Here is a tiny trained network, its code and every weight. The questions are about switching its units off for an input and a class, where a switched-off unit gives its printed mean instead of its output.

import numpy as np


def w(rows, s, z=0):
    codes = np.array(rows[::2]) - 128.0
    scale = np.full(codes.shape[1], s)
    scale[-1] = z or s
    return codes * scale


def norm(h):
    return h / np.sqrt((h * h).mean(-1, keepdims=True) + 1e-5)


def f(y):
    return y / 2 * (1 + np.tanh(0.7978845608 * (y + 0.044715 * y**3)))


def log_softmax(a):
    a = a - a.max(-1, keepdims=True)
    return a - np.log(np.exp(a).sum(-1, keepdims=True))


def net(x, mask):
    res = np.array(x, float).reshape(1, 4) / 4 @ E
    u = 0
    for l in range(3):
        y = f(norm(res) @ A[l][:, :-1].T + A[l][:, -1])
        res = res + np.where(mask[u : u + 4], y, B[l][:, -1]) @ B[l][:, :-1]
        u += 4
    return log_softmax(norm(res)[-1] @ U[:, :-1].T + U[:, -1])


A, B = {}, {}
E = w([
[102,113,12,110,143,140,208,59],'x0',
[127,29,104,165,104,121,69,88],'x1',
[113,170,87,119,207,121,53,122],'x2',
[58,82,88,134,175,218,166,253],'x3',
],0.0046)
A[0] = w([
[112,183,111,114,202,189,10,74,53],'L0N0',
[125,3,108,172,160,78,88,142,4],'L0N1',
[113,90,187,160,32,123,190,100,67],'L0N2',
[190,11,79,180,118,126,67,104,16],'L0N3',
],0.0062,0.0037)
B[0] = w([
[152,89,64,147,193,35,181,180,254],'L0N0',
[47,255,106,171,49,129,151,195,180],'L0N1',
[145,120,101,143,225,63,172,160,240],'L0N2',
[139,215,65,223,123,166,148,97,220],'L0N3',
],0.0078,0.0022)
A[1] = w([
[136,108,185,188,99,77,44,183,4],'L1N0',
[84,84,26,110,85,203,141,6,6],'L1N1',
[150,68,26,43,109,118,169,31,97],'L1N2',
[71,254,118,37,193,129,95,150,76],'L1N3',
],0.0053,0.0033)
B[1] = w([
[8,93,159,78,130,158,137,109,165],'L1N0',
[61,115,162,102,92,133,117,149,187],'L1N1',
[124,78,172,70,123,128,118,131,254],'L1N2',
[95,128,118,150,104,101,184,149,183],'L1N3',
],0.012,0.0021)
A[2] = w([
[87,81,90,180,156,220,161,190,106],'L2N0',
[130,90,203,154,43,124,255,161,32],'L2N1',
[114,123,241,104,187,127,37,182,56],'L2N2',
[71,204,148,62,80,138,202,172,253],'L2N3',
],0.0063,0.003)
B[2] = w([
[213,79,147,79,201,133,80,71,230],'L2N0',
[105,150,1,192,177,37,149,211,190],'L2N1',
[106,79,74,38,123,139,162,123,174],'L2N2',
[120,158,175,172,35,164,61,42,254],'L2N3',
],0.0073,0.0048)
U = w([
[160,59,24,173,255,15,224,218,133],'0',
[48,240,70,252,12,193,136,97,109],'1',
[10,29,204,14,33,203,118,84,4],'2',
[248,61,198,84,166,191,75,61,220],'3',
],0.0072,0.0043)

Each question gives the input, the list of numbers given to net, and the class t.
The units are the neurons (one row each of A and B). Each row of codes is followed by its name. A weight is (code - 128) times the scale printed after its matrix; where a second scale follows, it is the last column's (A, B and U).
mask holds one flag per neuron, layer by layer. A switched-off neuron (its flag False) gives its mean, the last column of its row in B, instead of its output. The means were averaged over made-up inputs and are rounded, as every weight is.
A unit's drop is (log p(t) with every unit on - log p(t) with that unit switched off) / (log p(t) with every unit on - log p(t) with every unit switched off).
The circuit of an input: a set's keep is (log p(t) with only the set's units on - log p(t) with every unit switched off) / (log p(t) with every unit on - log p(t) with every unit switched off). Starting from all 12 units, units are removed one at a time, each time the one whose removal leaves the highest keep (on an exact tie, the one counted first), for as long as the keep stays at least 0.8.
circuit, biggest first: the units of the circuit, biggest drop first
k most important neurons: the k neurons with the biggest drops, biggest first
k most important neurons of layer l: the k neurons of layer l with the biggest drops, biggest first
input [7,-3,6,6], class 2: circuit, biggest first : (L0N2; L2N1)
input [0,0,-3,8], class 3: circuit, biggest first : (L2N0)
input [5,-2,4,-3], class 2: 2 most important neurons : (L1N2; L0N2)
input [3,5,5,6], class 3: 2 most important neurons : (L2N0; L2N1)
input [-8,-6,4,1], class 2: circuit, biggest first : (L2N2; L1N0)
input [-4,4,6,-6], class 0: 4 most important neurons : (L0N0; L2N3; L2N0; L1N2)
input [1,7,8,-6], class 0: 3 most important neurons : (L0N0; L2N3; L2N0)
input [-5,-3,-3,4], class 2: 4 most important neurons : (L2N2; L0N0; L0N3; L2N3)
input [0,-8,0,-2], class 1: 2 most important neurons : (L2N3; L1N3)
input [-6,-4,-2,-5], class 2: circuit, biggest first : (L1N0; L2N2)
input [-2,-2,-1,-1], class 1: 4 most important neurons : (L2N3; L0N0; L1N2; L2N1)
input [-5,3,1,2], class 2: 2 most important neurons : (L1N0; L2N2)
input [6,-5,-5,7], class 3: 2 most important neurons : (L2N0; L2N3)
input [0,4,-3,-2], class 1: circuit, biggest first : (L0N3)
input [8,2,5,8], class 2: 2 most important neurons of layer 1 : (L1N1; L1N2)
input [-5,-8,-7,-2], class 1: 2 most important neurons : (L2N3; L0N0)
input [-2,0,1,1], class 2: 3 most important neurons : (L0N2; L0N3; L1N0)
input [3,-6,-8,-4], class 0: 3 most important neurons : (L0N2; L2N1; L0N1)
input [3,-3,-5,7], class 3: circuit, biggest first : (L2N0; L2N3)
input [0,-1,6,8], class 3: 2 most important neurons of layer 2 : (L2N0; L2N1)
input [0,-7,0,5], class 1: circuit, biggest first : (L2N3)
input [-7,-5,5,1], class 2: 3 most important neurons of layer 0 : (L0N1; L0N3; L0N2)
input [6,-5,0,-3], class 2: 2 most important neurons of layer 0 : (L0N1; L0N3)
input [-4,-6,0,5], class 1: 2 most important neurons of layer 2 : (L2N3; L2N1)
